Look-ups in named tables: a row name and a column name give one cell, copied from the table.

num:
fields: kufo, ren, bor, reret
rinuzat: [-2844, 2843, 1258, 5130]
lozuse: [-838, -6075, -4915, -4050]
rusap: [1578, 5564, -5409, 4822]
pozoma: [2203, -2008, -4303, 2926]
gik: [-4302, 2218, -8326, 5847]
tosubo: [5426, -2367, 4740, -4659]
fem: [-424, -260, -3420, 1198]
rap: [3802, 3778, 3169, -2574]
bina: [-8063, 1272, -3885, 3031]
galo: [5378, -2341, -8389, -1118]
gepuzab: [5978, -447, -6356, -2072]
pag: [3209, -145, 4080, -7865]
tur: [-3372, -4845, -5027, 3214]

What is the ren of pozoma in num? -2008
What is the reret of rusap in num? 4822
What is the reret of pozoma in num? 2926
What is the bor of rusap in num? -5409
What is the bor of bina in num? -3885
What is the ren of galo in num? -2341
What is the kufo of gepuzab in num? 5978
What is the bor of tur in num? -5027
What is the bor of pag in num? 4080
What is the bor of rap in num? 3169

Table tef
|  | nof | zemitu | lano | nav |
|---|---|---|---|---|
| lodid | 161 | 111 | 59 | 124 |
| gadu | 108 | 129 | 186 | 130 |
| gov | 88 | 131 | 212 | 120 |
| suvama | 171 | 111 | 50 | 130 |
| zov | 90 | 131 | 211 | 121 |
| sal | 87 | 131 | 212 | 118 |
| belimun | 91 | 131 | 209 | 122 |
| bak | 89 | 131 | 212 | 121 |
| vor | 88 | 131 | 212 | 120 |
| kibi | 88 | 131 | 211 | 120 |
| pafiv | 169 | 111 | 51 | 128 |

zov, zemitu -> 131
gov, lano -> 212
bak, zemitu -> 131
sal, nof -> 87
zov, lano -> 211
vor, lano -> 212
lodid, zemitu -> 111
belimun, nav -> 122
gov, nav -> 120
suvama, nof -> 171
suvama, nav -> 130
vor, zemitu -> 131
lodid, nav -> 124
belimun, lano -> 209
suvama, zemitu -> 111
kibi, lano -> 211
bak, nav -> 121
Row with the largest nof: suvama

vaf
|  | monom | mag | sabe | gudan |
|---|---|---|---|---|
| ziba | 428 | 523 | 509 | 440 |
| tibe | 634 | 516 | 611 | 620 |
| rok | 655 | 391 | 582 | 271 |
| lekalim | 524 | 621 | 593 | 290 |
| zak | 650 | 473 | 459 | 540 |
| beluvis | 222 | 627 | 247 | 969 |
| minur | 552 | 480 | 487 | 759 |

What is the gudan of minur in vaf? 759
What is the monom of zak in vaf? 650
What is the mag of rok in vaf? 391
What is the mag of zak in vaf? 473
What is the monom of ziba in vaf? 428
What is the sabe of minur in vaf? 487

bubavo:
|  | fotev | lema | tel | tedukim | bude | fosotir | lud | dap | vus |
|---|---|---|---|---|---|---|---|---|---|
| fas | 0.45 | 0.60 | 0.96 | 0.62 | 0.75 | 0.69 | 0.56 | 0.59 | 0.42 |
| zoga | 0.56 | 0.21 | 0.43 | 0.34 | 0.54 | 0.60 | 0.63 | 0.60 | 0.57 |
| mog | 0.60 | 0.78 | 0.44 | 0.36 | 0.66 | 0.62 | 0.58 | 0.32 | 0.62 |
| rukas | 0.52 | 0.54 | 0.57 | 0.43 | 0.01 | 0.35 | 0.56 | 0.47 | 0.62 |
| zez | 0.31 | 0.25 | 0.80 | 0.54 | 0.81 | 0.54 | 0.55 | 0.40 | 0.54 |

mog, tedukim => 0.36
mog, tel => 0.44
fas, bude => 0.75
fas, vus => 0.42
zez, lema => 0.25
mog, fosotir => 0.62
Row with the largest fotev: mog

